Each row of numbers stands for one element and depends on some of the facts below. Use the named rows to name the rest.

There are 2 kinds of fact about the elements: gituk, drosam.
bazek gituk fikam; bidaskin gituk plugrak; brako gituk guto; brela gituk govir; brela gituk lolo; brela gituk vizas
bretus gituk skesok; bretus gituk brustek; bribril gituk trakerek; bribril gituk sarus; brustek gituk zanem; brustek gituk foles
brustek gituk vizas; bruvegek gituk libralim; bruvegek gituk bribril; bubrel gituk soklos; bubrel gituk difam; difam gituk fikam
drolik gituk guto; fikam gituk bafam; fikam gituk retrak; fikam gituk zuran; flegrim gituk skodir; flegrim gituk plugrak
fleto gituk fikam; fliplel gituk soklos; flizak gituk tribi; flizak gituk vizas; fupos gituk zanem; godrem gituk fikam
govir gituk daplam; graklo gituk flegrim; gretes gituk daplam; gufluk gituk trakerek; guklak gituk fliplel; kilam gituk stago
kisto gituk drolik; klaflos gituk kasus; klebon gituk skodir; klofu gituk tutuvo; lalok gituk sedri; lebek gituk gretes
lebek gituk stoskol; libralim gituk sedri; lizu gituk sarus; lizu gituk skibra; logrer gituk foles; pepesas gituk gufluk
pidroko gituk brela; pidroko gituk foles; plabor gituk fitrer; plabor gituk kilam; plabor gituk pumek; plodus gituk skigi
plodus gituk dredes; plugrak gituk treklutos; pluklak gituk skugi; pluklak gituk daplam; pumek gituk klebon; pumek gituk sedri
redravo gituk lalok; retrak gituk soklos; retrak gituk vizas; rodrefle gituk lalok; rodrefle gituk daplam; roklil gituk bidaskin
roklil gituk veru; satru gituk difam; sedri gituk zanem; skesok gituk bidaskin; skibra gituk zanem; skibra gituk bribril
skodir gituk zuran; skodir gituk zelumas; stalu gituk sarus; stalu gituk vizas; staskal gituk fitrer; stizul gituk tutuvo
stizul gituk nuklapla; stogak gituk libralim; stogak gituk kisto; stogak gituk zelumas; stoskol gituk zelumas; tafor gituk zelumas
tiplen gituk bubrel; tiplen gituk skibra; trakerek gituk bafam; trakerek gituk zuran; tribi gituk soklos; trikli gituk retrak
vistiskor gituk fleto; vizas gituk fliplel; vobrum gituk skesok; vudo gituk govir; vudo gituk floklos; zanem gituk soklos
zelumas gituk retrak; zoser gituk lalok; zoser gituk bubrel; bazek drosam maskun; bodur drosam sidudo; bokilim drosam zagru
bokilim drosam lalok; brako drosam grevur; bubrel drosam platuk; bufla drosam truplan; bufla drosam klubretre; difam drosam tutuvo
difam drosam godus; difam drosam lebre; drido drosam bruplupo; drido drosam maskun; drolik drosam godus; drorigrel drosam plobok
drorigrel drosam staske; fikam drosam skiskon; fikam drosam flirafe; fitrek drosam moskipler; fitrek drosam bruplupo; fleplo drosam maskun
fliplel drosam lebre; gabra drosam maskun; gabra drosam skodir; gabra drosam grene; gretes drosam zagru; grevur drosam lalok
griskonuk drosam maskun; griskonuk drosam restir; griskonuk drosam difam; groses drosam moskipler; groses drosam fupos; grozeskek drosam maskun
grozeskek drosam staske; guto drosam truplan; guto drosam maskun; kaplos drosam bodur; kasus drosam truplan; keplun drosam lustor
klaflos drosam roklil; klaflos drosam lubo; klebon drosam klubretre; klubretre drosam restir; koskal drosam bruplupo; kuru drosam truplan
kuru drosam difam; lebre drosam tutuvo; libralim drosam godus; lolo drosam truplan; lolo drosam lustor; lubo drosam tutuvo
lubo drosam fitrek; lustor drosam skodur; maskun drosam truplan; maskun drosam staske; megul drosam drolik; megul drosam pora
megul drosam gretes; melur drosam fudrim; melur drosam plabor; moskipler drosam truplan; naza drosam bokilim; naza drosam skodir
niso drosam moskipler; noskul drosam grevur; noskul drosam lizu; nuklapla drosam kasus; pepesas drosam lustor; pepesas drosam plodus
plabor drosam truplan; platuk drosam godus; platuk drosam skugi; plobok drosam skiskon; pluskam drosam tripofluk; puste drosam rodus
redravo drosam truplan; rodrefle drosam truplan; rodus drosam difam; rodus drosam staske; sebrun drosam soklos; sebrun drosam doskigul
sebrun drosam flirafe; sebrun drosam fitrek; sedri drosam skesok; sidudo drosam truplan; sidudo drosam bazek; skesok drosam daplam
skesok drosam tripofluk; skibra drosam plodus; skigi drosam guklak; skiskon drosam zanem; skiskon drosam zedru; skodir drosam pepesas
skugi drosam maskun; stagru drosam skugi; staskal drosam skigi; staske drosam truplan; stizer drosam drolik; stizer drosam bruplupo
stogak drosam moskipler; tafor drosam soklos; treklutos drosam godus; treklutos drosam vustugrol; tripofluk drosam staske; trokle drosam kaplos
veru drosam fliplel; zagru drosam staske; zanem drosam truplan; zanem drosam drusam; zedru drosam maskun; zelumas drosam griskonuk

Some rows with their names:
  8   4  -1   3   6  -8  -5  -3  -5   2   4  -1  -1  -2  -3  -2  -3   5   2  -4   5  -5   3   5   7 -11  -4: pumek
-2  3  4  2  6 -1 -6  0 -5 -1 -3  5  1  1 -3 -1 -1 -2 -7  3 -6 -5  0 -1  0  8  1: sedri
 -4   1  -7   5   0 -11  11  -1   1   2  -7   1  14   7   0   9   1  -5  19  19 -12  -3   2   6   1  -5 -16: lalok
 10 -10  -9  -1  -1  -9  -6  -3   0   2  16  -3   6   1   2   1  -1   9  -2   2   6  -6   0  -5   9  -4   2: vobrum
 7 -4 -2  2  2 -8 -1 -4 -1 -2  7 -6  4 -1 -3 -3  1 15  1 -3  1 -5  0  2  7 -5 -2: trikli
  0 -17  -3   4  -5  -6  -2  11 -11  -4  -9   0  -1 -13 -17   4 -13   6   6  34 -12   4   4  15  13   7 -16: brako
 8 -3  0  1  2 -9 -2 -5 -1  0  8 -6  7  0 -1 -3  1 15  1 -3  2 -5 -1 -1  6 -4 -2: logrer
  9   7   5   2   0  -9  -4   0  -5   2   3  -6   3  -1   2   2  -2   6   0  -1   6   1  -1  -1   4 -10  -2: bafam
 8 -2 -2  2  3 -9 -1 -5 -1 -1  7 -5  4 -1 -2 -3  1 15  0 -3  1 -4  0  2  7 -5 -3: stalu
 -8   2   2   2   1   6   4   2   6  -1  -3   3  -2   2   2   3   3 -11  -6   2  -7  -2  -5   0  -2  10   4: zedru
 -5   4   0   3   2   5   2   2  10  -2  -4   3  -1   0   3   4   1 -11  -7   1  -6  -3  -5   1  -2   9   3: skiskon
  2  -5  -4  -6  -5  10  -4   3   2  -2 -10   1  -4  -1  -1   5  -4   1   2  -8   0   7   0  -3  -6   3   6: koskal
-13   7  14  -2  -4  15 -13 -15  10   1   2  21 -11  18  -5   1   3 -11 -14   9  10  21  -4  -8  -2  11 -22: nuklapla
 8 -3 -2  1  3 -8 -1 -4 -1 -2  8 -6  2 -1 -4 -3  1 15  0 -3  1 -5 -1  3  7 -5 -4: godrem
 7 -1  0  2  2 -9 -2 -4 -2 -1  7 -6  7  0 -2 -3  1 14  0 -3  3 -2 -1  0  4 -5 -4: pidroko
 -7   5   1   6   0   4   8   0  11   1   0   0   0   1   5   4   5 -13  -6   1  -6  -4  -7   4   0   3   1: drusam
 9  1  1  2  1 -8 -3 -2 -3  0  6 -3  6 -1  1  0 -1  9 -1 -1  4 -2 -1 -1  4 -8 -1: brustek
 11  -4  -6   1   0 -10  -6   0  -3   4  12  -1   5   0   4   3  -4   3  -3   3   9  -2   1  -5   6  -8   2: plugrak
-13  -6   7   2 -14  28  -1 -14  10  16  10   4  -8  18   0   5   8 -10   6  -6  16  27   0  -3 -10 -15 -31: tutuvo
 7  2  1  1  2 -8 -2 -2 -3  0  5 -5  1 -1 -1  0  0 10  0 -2  3 -2 -1  1  4 -7 -2: fleto
  8   7   8   5   2 -10  -3  -2  -3   2   2  -6   7  -1   1  -1   0  11   2  -4   3   1   1  -1   0  -8  -3: govir

Rows to name:
No name comes twice in this set of rows, the named rows included.
 -1  -2  -2   3   4   6  -4   2 -13   3   2   5   0   1  -5  -4  -2  -2  -6  -5  -2  -3   4  -2  -2   3   2 | klebon
 -8 -21   7   3 -10  14  -3  14  -7  12  -2 -14  -9 -12  -8  -3  -2  -5  10   6   1   4   9   7  -5  -9  -3 | drolik
-5  5  2  5  2  3  8  0  6  1  5 -2 -1  2  5  3  5 -8 -5  2 -5 -6 -5  3  0  0  1 | fudrim
-10  12  14   7   0   2   2   4   2   6  -8   1  10   2   2  -2   6 -15   2   1  -5  -1  -2  -3 -13   4   1 | skugi
-7 -1  0  6  0 11 13  3 -3  7  8 -5  0  5  5  3  6 -9 -2 -5 -5 -3 -2  1 -4 -6 -2 | restir
 -6 -15   2  -5  -4   9  -6   5 -11   6  -6  -4  -7   0  -6  -4  -2   3   8  -6   2   1  11  -6 -12  -4   3 | libralim
-4 -1  1  4  1 10  9  2 -6  5  5 -3 -2  5  2  2  4 -7 -5 -4 -4 -1 -3  0 -4 -2  0 | klubretre
  8  -4   6   6  -1  -6  -5   6  -6   3   5  -8  -1 -11  -5  -2  -4   8  -3   6   3   3   0   8   9  -8  -6 | kisto
 40  -1 -16 -20  -4  31  15 -19 -16  13 -11  -6  -8 -16  15 -27  -3   3   7   7   3   3   3  -6 -16  26  -3 | klaflos
  6 -12 -10  -2  -7   6 -12   9 -14  11   9   4   6   3   7   6  -8  -9  -1  -4  10   8   6 -15  -7  -6  10 | veru
 -4  12  11  10   2  -3   3   2   2   7  -2  -2  10   2   3   1   5 -10  -1   3  -3  -3  -3  -1  -5  -3  -3 | daplam

Now the same elements, written a new way:
Named rows:
-20 -11   1  -7  -6   3  -2   2  -3  10  -6  20  18  11  -6  -9   5   2  -2 -23  -4  15 -12  -6  -1  13  12 -12 -14  -5  -4  -6  13   4  11 -11  11  -1  -9  -2 -11 -11  15   0  14 -12 -12  -5   6 -17   8  -9: vobrum
 -7 -14   2   1  -1   4  -6  -2  -9  11   0  18  15   4   4  -3   3   3  -5  -8 -12  10 -11  -5   3  10   7  -5   1   0   3 -22   9 -16  18  -9  12 -12 -14  -4  -4 -12   9  -4  16 -15  -4  -2  12 -15  19  -4: sedri
 -7   1   9  -3 -14  12  -1  -1 -12  10   2  15   5  12  22 -18  -3  -3   5  -6 -13  17  11  -3  15   5   6 -13   2  -2   4 -24  -5 -15   3 -17   9 -11  -5  -7   0  -6  22   4  20 -18   3 -10  15 -18  19  -7: fikam
  1  -3  12 -13  -3   5   5  -6 -11  19   3  11  14   0  -5   3   8  -6 -10 -12 -10  16  -5  -7   3   7   2 -12   2   5  11 -31  -8 -18   8 -17   5 -12 -18 -15  -8  -8   9  -1  16 -15 -13  -3  11 -17  22 -11: difam
 -6 -10   7 -25  -8   2   6  -3  -4  24   3   2  18  -7 -23  20  18  -4 -19 -20  -6  15  -6  -5  -4   9   7 -12  -8  10   7 -18  -3 -12  12 -23   0   6 -20 -16 -12  -3   3 -10   7  -5 -28  -6   9 -15  17 -17: godus
 -6 -23  -7 -10 -15  -1   1  -1  -4  17  -7  15  19   6   5  10  11  13 -17  -5 -20   5  -9  -2  -5  11   7 -12  -1   2  -5 -27   9 -17  14 -12   3   1 -17   2  -2  -7   8 -15  17  -6  -9  -6   5  -9  17  -6: daplam
 -4 -16   0 -14 -15   1   4   0  -5  21  -8  10   9   1  -3  11  12   8 -12  -5 -15   6 -12  -1  -4  14   5  -9  -2   5   6 -34   1 -17  15 -17   1  -5 -18  -3  -5  -6   5 -10  16  -7 -15  -6  11 -14  22  -8: skugi
-17 -16  -3 -11 -14   6  -7  -3  -9   7  -6  16  18  13 -11  -7   3   1  -6 -18   1  14  -6  -4   2  13   9  -6  -4  -1   0   0  10  -1  18 -12   9  -1 -10  -6  -8  -5  20  -1  12 -11 -11  -5  13 -18   5  -9: stizul
-17 -19   3  -9 -11   1  -5 -10  -8  11   5  17  29   6  -4  -7   3  -2 -13 -15 -15  18  -4  -6   2   6  14  -8  -4   2  -5   4  14  -3  17  -9  19   2 -16  -9  -9  -7  12  -1  12 -11 -12  -4   5 -14   6  -8: guklak
 -8   5   5 -18 -38  -7   5  -1  -6  27   6   9   1 -16  -1  16  26  13 -20  -3  -8  16  -6 -13  16  -7   2 -15  -6   7  11 -14   4  -6   9 -15   3  19 -23 -14   0  -1  14  -4  11  10 -12 -13   1  -5  18 -14: truplan
-14 -19  -5  -9 -10   5  -5  -2  -9   7  -9  15  20  13  -7  -4   2   3  -7 -18  -3  13  -2  -5   1  10  11 -10  -2  -1  -4  -5  11  -5  14 -11   9  -1 -11  -3  -7  -5  18  -5  14 -12 -11  -5   9 -15   7  -7: rodris
-10  -2  -4  -2 -21   3  -6   6  -3  14   6  17   7  -9   6   5  17  13  -5  -3  -1  13  -9  -6  13  -1   6 -11  -7   3   2  -9   9  -8  17 -12   2   8 -14  -2   4  -3  18  -5  11   0   2 -10  12  -8  14 -11: lustor
 -6  -6   1  -5  -3   9  -5   8   0  15   6  10  10  -9  -6  14  16   4  -3 -11   2  11 -14   0   5   6   7 -11  -8   8   3 -18   3 -16  20 -20  -2   1 -13  -4   0  -6   6 -10   8  -4  -8  -7  20 -15  19 -14: zagru
-16 -16   6  -6 -11   4  -7  -7  -9   8   4  19  24   7  -3 -11   1  -3  -7 -13 -12  17  -6  -5   2  10  11  -5  -6  -1  -2  -1  11  -4  18 -10  17  -2 -12  -8  -7  -8  14   1  12 -18 -10  -4  10 -17   8  -9: stalu
-11  -7   6 -15 -17  12   4   2 -10  15 -11   1   1  12  -3  -2   0  -2  -1 -19  -9  13   8  -1  10   9   9  -8  -1   0   6 -23  -2  -9   2 -25   9  -5  -4  -7  -7  -3  17   2  13 -12 -18 -12  16 -23  18 -10: lubo
-10 -12   2  -9  -5   5  -2  -9  -9   6   1  21  30  15   3 -12   3  -3  -7 -15  -7  21   2  -5   1   8   7 -18  -3   0  -4  -6   3  -9  13 -11   7  -4 -14  -8  -7  -6  20  -2  18 -18  -2  -1  10 -13   5 -10: trakerek
 -8 -10  -6   9   3  13 -13  13   0   5   4  17   7  -2   4   1   8   7   8  -6   7   8 -14   3   6   8   7  -7  -5   3   0 -18   7 -16  23 -17  -1  -7  -7   5   5  -8  13  -9  10 -11   5  -5  26 -18  17  -9: naza
-13 -13  -6  -2   2  12 -10  10   2   7  10  13  21  -4  -1   7  12   5  -1 -13   2  14  -6   4   2   5  11 -13 -11   8  -8  -4   8 -13  22 -20  -1   6 -10   1   1  -3   9 -13   6  -6  -3  -7  21 -14  11 -15: grevur
-13 -18  -8  -9  -7   5  -7  -2 -11   8 -10  14  17  15  -7  -1   2   5  -5 -21  -2  12   0  -6   2   9  10 -12   1   0  -5  -6  11  -7  13 -10   7  -1 -10  -2  -5  -5  20  -8  14  -9  -9  -3   9 -15   9  -7: dredes
 -7  -5  -2  -1 -19   4  -5   3 -14  11 -13  17  -4   9   2  -7   3   8   1  -8   0   9 -11  -7  10   9   3  -4   4  -5  11 -22   6  -7  11  -8   8 -11  -9   1   1  -9  23   2  18 -11   0  -6  11 -15  16  -3: melur
 -5 -12   3  -4   9  16  -4   7  -6  10  -6   8   9   8 -10   3   1  -4   5 -16   5   8 -10   3  -2  14   7  -4  -3   3   5 -26  -1 -16  16 -22   2 -16  -7  -2  -5  -9   9  -7  10 -19 -12  -4  24 -24  20 -10: megul

Name these rows:
No name comes twice in this set of rows, the named rows included.
-20 -13   5  -6  -8   4  -4   0  -4  10  -2  21  21   8  -4 -10   2  -2  -3 -20  -9  14 -14  -5   0  13  14  -7 -13  -4  -2  -4  15   4  14 -12  16  -1 -10  -4 -12 -11  12   2  13 -13 -11  -5   7 -18   9  -8 | bretus
-16 -29  -7  -9 -17   2  -1  -3  -5  10 -11  17  21  16   3  -6   2   7 -12  -9 -19   7  -5   2  -6  17  13  -9  -2  -2  -8 -14  12  -9  15 -12  10  -2 -11   4  -5  -7  12  -8  17 -14 -11  -7   7 -14  10  -4 | govir
 -9  -9   5  -5 -35   2   0   0  -7  16  -9  18  -5   0  15 -10   7   8  -5   7 -16   6 -18  -1   6  12   1   1  -1  -5  14 -30   3  -8  15 -12   8  -8 -13   0   1  -7  15   4  18 -14  -1 -12  13 -17  21  -5 | rodrefle
-11 -16  -8   7   7  16 -12  11   0   2   2  15  17   5   1  -2   3   3   7 -13   5   9  -8   6   0  12  11  -8  -7   2  -6 -10   8 -13  21 -17   1  -6  -4   4   2  -6  13 -10  10 -14  -1  -5  25 -19  12  -8 | noskul
 -5  -3   5  -5 -10  10  -1   6  -9  14  -9   8  -4   6   0  -1   2   3   4 -10   0   8  -6  -2   9  10   4  -6   1   0  11 -29  -3 -12   9 -18   4 -12  -6  -3  -2  -7  16  -1  15 -12  -8  -9  19 -22  23  -8 | drido
 -7  -3   7  -2 -29   2  -1   1 -10  16  -6  18  -4  -1  10  -8   6   6  -3   4 -12   8 -16  -5  11   8   1   0   2  -2  15 -27   4  -9  14 -12  10  -8 -12  -4   2  -7  16   5  17 -10   0 -10  12 -16  22  -4 | redravo
 -5  -8   5  -9  17   9   4   5  -6  16 -12  12  14  12 -13   2   4  -6   2 -27  -1   9 -17  -3  -8  21   7 -13  -9  -2   4 -35   0  -9   4 -18   1 -18 -11  -2 -15 -13   8  -6  15 -17 -18  -1  10 -22  21  -8 | treklutos
 -5  -2   1  -4 -20   1  -3   1 -12  15  -8  17  -6   1   3  -1   9  10  -2  -5  -2   8 -13  -9  12   6   0  -6   4  -3  13 -25   5  -7  12  -9   5  -6 -13  -3   1  -8  20   1  18  -7  -1  -6   9 -14  19  -5 | sidudo
 -4  -4   0  -3 -18   3  -3   3 -14  13 -15  16  -8   5   2  -4   6   8   1  -8   0   7 -14  -8  12   9   0  -3   6  -4  16 -28   3  -8  11  -8   7 -12 -11  -3   0 -10  20   2  18 -11  -1  -6  11 -17  21  -4 | bufla
-12  -2  12  -7 -31   9   2   0  -9  13  -2  13   1   8  13 -19   0  -4   2  -4 -11  13   0  -1  13   9   6  -6  -4  -4  10 -20  -1  -4   7 -19  11  -6  -5  -7  -4  -5  21  10  17 -17  -5 -15  16 -21  18  -8 | stogak

Now the same elements, written a new way:
Known rows:
  3   2  -6   1   2  -2   1   0   8  -7 -11   3  -6  -2   3   0   3  -5   3  -3  -7  -8   9   2  -2  -9   0   2: plugrak
 -7 -13   5  -6  -7  -4   2 -12   6   4   2  12  11  14  -1   5   5  -1   0   5   6  -7  -2  -6   4   3  -4  -4: drolik
  5   2  -3  -1   7   3  -4   3 -10   9   9 -10   6  -2  -7 -10  -8   2  -2   5  13  10 -13   0   3   8  -4  -4: guto
  6  -2  -2  -3   5  -7  -2 -12  11  -6   4   7   6  14  -9  -1  -3   6   4   4   8  -3 -11  -5  -5  -4  -8 -28: megul
  0  -4  -7   7   0  -8  -1   3   7  -8 -12   3  -4  -3   0   3   3  -1  -1  -9  -3  -3   9   2  -2  -4  -2   0: trakerek
 -2   3  -5   2   1  -2  -1   1   7  -9 -10   2  -2  -2   3   2   1   1  -3  -6  -4 -11   5   0   1   2   2   2: gufluk
 -6   3   2 -19  -5  15  -4   9 -16 -29  -8  -5  -5   2 -14   8 -14   5  -5   5   0  -9  -6   4  15  -8   6 -13: sedri
  1  -1  -5  -5  -3   5  -6   0  -3 -21 -11   1 -10  -2   0   8  -1   4   4  -1  -6 -15   6   4   7 -10   6   0: pumek
 10   9  -1   1   4   2   7  -6 -23   2  20  -2  -9   3  -8   0  -4  19   1   0   0   8  -8  11   9  -3 -11  15: rodrefle
  6   7 -11   0  10  -4   2  -1  -5   0   9  -2   7   0  -9 -10  -4   3   0   7   4   7 -12  -2  -1  -3  -4 -20: gabra
-14  -5 -17  16   6 -15  19  -5 -12  -6 -13 -10  16   1  -7 -11   4   3  -5   3   0   6   6  -6   8 -11  -1  11: skodir
 -5 -10  19   1 -18  10  -3   5  -1  14   5   6   1  -5   6  -7   3 -16   0  -6 -18  -1  14  -3   0   9   1   2: soklos
 4  5  1  3  2 -1 -6  3 11 -9 -7 -8 -6  0  8  2 -3  6  0 -2 -4 -8  1  2 -9  0 10 -5: staskal
 -9  -1  -1  -7  -4  -2   7  -2 -13  16   5   4  13   2   1  -1   8  -6  -1   6   2   9  -1  -8   8   2   0  13: staske
  1  -2  -2  -3   1  -1  -1  -6  -1   9   8   4   9   5  -6  -6  -3   0  -1   4   6   0 -10  -2   4   8  -6  -8: griskonuk
 5  4 -5  1 -1  0 -8  4 10 -2 -7  0 -5 -3  5  1  5 -4  6 -2 -4 -6  5 -2 -9 -4  5  1: dredes
  0   2   1   3   2   3  -2   4  11  -9 -11  -6  -4  -2   3   6   0  -3  -2  -3  -2  -6   4   6  -6  -4   3   3: graklo
 4  2 -4 -2  4 -1  0  3 10 -4 -4  6 -4 -5  3  1  5 -7  4 -4 -6 -5  5  0 -6 -5 -2 -2: rodris
 -8   9  -5  -5   5   2   3   7 -10   5  -1  -7   7 -11   5   1   2  -7  -3   7   5   9  -2  -3   0  -1   5  16: lustor
  2  -7   0  -4  -1  -3  -1  -6   5   4   5  10   7  11  -8  -3   3   0   5   5   7   1  -5  -3  -2  -5  -7 -14: platuk
 11  16   9   5   6   1  14 -10   9 -18  14  -4 -15   7   5  15   4  13  -3  -6  -7  -2   4  16 -10  -4  -6  26: govir

Rows to name:
No name comes twice in this set of rows, the named rows included.
 -4  -7  12  -9  -7  15  -5   5 -15  -1  -5   1  -6  -4  -2   3  -4 -11  -3  -1  -4  -4   6   3  12  -1   5  11 | fupos
 -8  11  -7   1   9   0   6   1  -8  -8  -1 -10   5  -7  -2   1  -2   3  -5   6   4   8  -4  -1  -2  -4   2   2 | pepesas
 -9 -14  -6  18  -8 -11  -2  10  -2   3  -5   7 -17  -7  -5   3 -10  21  -8 -15   7  21  -7   4   1  18   1  -8 | fikam
-14 -15  -3  -1 -11 -10   4   7   0   5   5  35 -13  -1 -13  10   0  11  -2 -14   6  25  -7  -6   5   7  -9 -17 | difam
-10 -14  22   7 -15   1   2  -3  -4   2  14   5   3   4  -1  -5  -5  -6   5   0 -22   5  12  -6  -6  -2   2 -26 | fliplel
 -4  10  -8  -7   2   6   0  11 -17 -20  -4 -11  -2  -6  -5   2  -6   7   1   5  -8  -4  -3   0   5 -13   8 -16 | skibra
 -3   4   2   3  -3   1   4   2   7  -6  -5   3  -3  -5   4   1   6 -10   2  -5 -16  -2  15  -1  -8  -7   2   0 | guklak
  7 -16  -4  20   1  -7   0  -9   4  -3 -10  -6  -1   4  -3 -14  -6   2  -5  -9  -3 -11   7   7   7   9  -6   8 | tafor
 -5   9  -7  -2   0   0   2   5 -12   8   3  -4   5 -10   5   0   7   0   3   5   0   8   2  -5   0  -6   6  12 | skodur
-10  -2  14  -2 -13  13  -1  11 -30   1  10 -14  -2  -7  -4  -9 -17  -1  -3   4 -18   7   3  -4   7  -1  10 -21 | zanem

